Below are the code and all the weights of a small trained network. Each question names an input and a class and asks about switching units off, where a switched-off unit gives its printed mean instead of its output.

import numpy as np


def w(rows, s, z=0):
    codes = np.array(rows[::2]) - 128.0
    scale = np.full(codes.shape[1], s)
    scale[-1] = z or s
    return codes * scale


def norm(h):
    return h / np.sqrt((h * h).mean(-1, keepdims=True) + 1e-5)


def f(y):
    return np.maximum(y, 0)


def log_softmax(a):
    a = a - a.max(-1, keepdims=True)
    return a - np.log(np.exp(a).sum(-1, keepdims=True))


def net(x, mask):
    res = np.array(x, float).reshape(1, 3) / 4 @ E
    u = 0
    for l in range(4):
        y = f(norm(res) @ A[l][:, :-1].T + A[l][:, -1])
        res = res + np.where(mask[u : u + 4], y, B[l][:, -1]) @ B[l][:, :-1]
        u += 4
    return log_softmax(norm(res)[-1] @ U[:, :-1].T + U[:, -1])


A, B = {}, {}
E = w([
[75,98,80,2,91],'x0',
[83,147,63,194,54],'x1',
[198,144,16,130,147],'x2',
],0.0081)
A[0] = w([
[1,99,150,94,184,136],'0.n1',
[96,194,96,213,42,63],'0.n2',
[93,104,81,179,15,2],'0.n3',
[136,96,40,133,116,80],'0.n4',
],0.0069,0.0065)
B[0] = w([
[159,149,144,109,142,254],'0.n1',
[122,100,162,115,184,236],'0.n2',
[113,4,154,104,157,181],'0.n3',
[142,165,90,108,120,195],'0.n4',
],0.013,0.0031)
A[1] = w([
[2,30,28,239,8,90],'1.n1',
[47,106,245,116,6,3],'1.n2',
[202,130,14,116,100,9],'1.n3',
[49,194,59,61,90,98],'1.n4',
],0.0076,0.0048)
B[1] = w([
[172,63,114,71,223,254],'1.n1',
[71,238,54,93,171,221],'1.n2',
[94,247,108,106,132,225],'1.n3',
[125,133,184,195,68,231],'1.n4',
],0.013,0.0034)
A[2] = w([
[155,153,40,116,179,137],'2.n1',
[82,164,176,155,72,251],'2.n2',
[59,79,98,23,8,73],'2.n3',
[156,177,120,193,114,61],'2.n4',
],0.011,0.0025)
B[2] = w([
[19,114,134,72,102,253],'2.n1',
[130,138,102,170,68,203],'2.n2',
[141,71,145,248,5,229],'2.n3',
[136,127,127,174,38,183],'2.n4',
],0.011,0.0057)
A[3] = w([
[114,104,152,69,175,60],'3.n1',
[95,42,99,120,125,211],'3.n2',
[67,150,169,129,122,2],'3.n3',
[103,249,165,82,129,153],'3.n4',
],0.014,0.0055)
B[3] = w([
[202,84,143,128,130,185],'3.n1',
[186,140,207,127,223,221],'3.n2',
[122,208,3,124,110,153],'3.n3',
[101,141,62,83,156,254],'3.n4',
],0.015,0.0081)
U = w([
[55,207,122,95,153,168],'0',
[185,23,242,88,216,54],'1',
[159,90,250,242,44,5],'2',
],0.014,0.0018)

Each question gives the input, the list of numbers given to net, and the class t.
The units are the neurons (one row each of A and B). Each row of codes is followed by its name. A weight is (code - 128) times the scale printed after its matrix; where a second scale follows, it is the last column's (A, B and U).
mask holds one flag per neuron, layer by layer. A switched-off neuron (its flag False) gives its mean, the last column of its row in B, instead of its output. The means were averaged over made-up inputs and are rounded, as every weight is.
A unit's drop is (log p(t) with every unit on - log p(t) with that unit switched off) / (log p(t) with every unit on - log p(t) with every unit switched off).
The circuit of an input: a set's keep is (log p(t) with only the set's units on - log p(t) with every unit switched off) / (log p(t) with every unit on - log p(t) with every unit switched off). Starting from the 12 units with the biggest drops (on a tie, the unit counted first), units are removed one at a time, each time the one whose removal leaves the highest keep (on an exact tie, the one counted first), for as long as the keep stays at least 0.8.
circuit, biggest first: the units of the circuit, biggest drop first
unit that matters most: the unit with the biggest drop
top k neurons: the k neurons with the biggest drops, biggest first
top k neurons in layer l: the k neurons of layer l with the biggest drops, biggest first
drop of u: that unit's drop, to one decimal
input [6,6,4], class 1: circuit, biggest first : 1.n1; 3.n2
input [5,-4,-3], class 2: circuit, biggest first : 2.n3; 1.n1
input [7,0,-3], class 2: circuit, biggest first : 2.n3
input [8,-6,0], class 2: circuit, biggest first : 2.n3; 1.n1
input [-1,-3,-3], class 0: top 4 neurons : 2.n3; 1.n1; 0.n2; 0.n3
input [-4,-3,-4], class 0: top 3 neurons : 2.n3; 1.n1; 1.n4
input [7,8,3], class 1: top 3 neurons : 1.n1; 0.n3; 3.n2
input [8,5,-1], class 2: top 2 neurons : 2.n3; 1.n4
input [-6,6,-6], class 0: top 3 neurons : 2.n3; 1.n2; 1.n4
input [4,-2,3], class 2: top 2 neurons : 1.n4; 1.n1
input [-2,0,-1], class 2: top 2 neurons in layer 1 : 1.n1; 1.n2
input [-7,-5,-4], class 2: top 3 neurons : 1.n1; 2.n1; 3.n2
input [-4,7,-7], class 0: top 3 neurons : 1.n2; 3.n3; 0.n2
input [2,6,-4], class 1: unit that matters most : 0.n3
input [-7,-4,7], class 0: top 3 neurons : 2.n3; 1.n4; 2.n1
input [5,-5,-8], class 0: top 2 neurons : 1.n2; 1.n1
input [8,-5,-1], class 2: top 2 neurons : 2.n3; 1.n1
input [0,-4,5], class 0: top 2 neurons in layer 1 : 1.n3; 1.n1
input [3,5,-3], class 1: drop of 0.n3 : 0.6
input [6,2,-3], class 2: drop of 2.n3 : 0.4
input [3,7,-5], class 1: circuit, biggest first : 1.n1
input [-6,-1,-8], class 0: drop of 1.n2 : 0.2
input [7,4,-4], class 2: drop of 2.n3 : 1.2
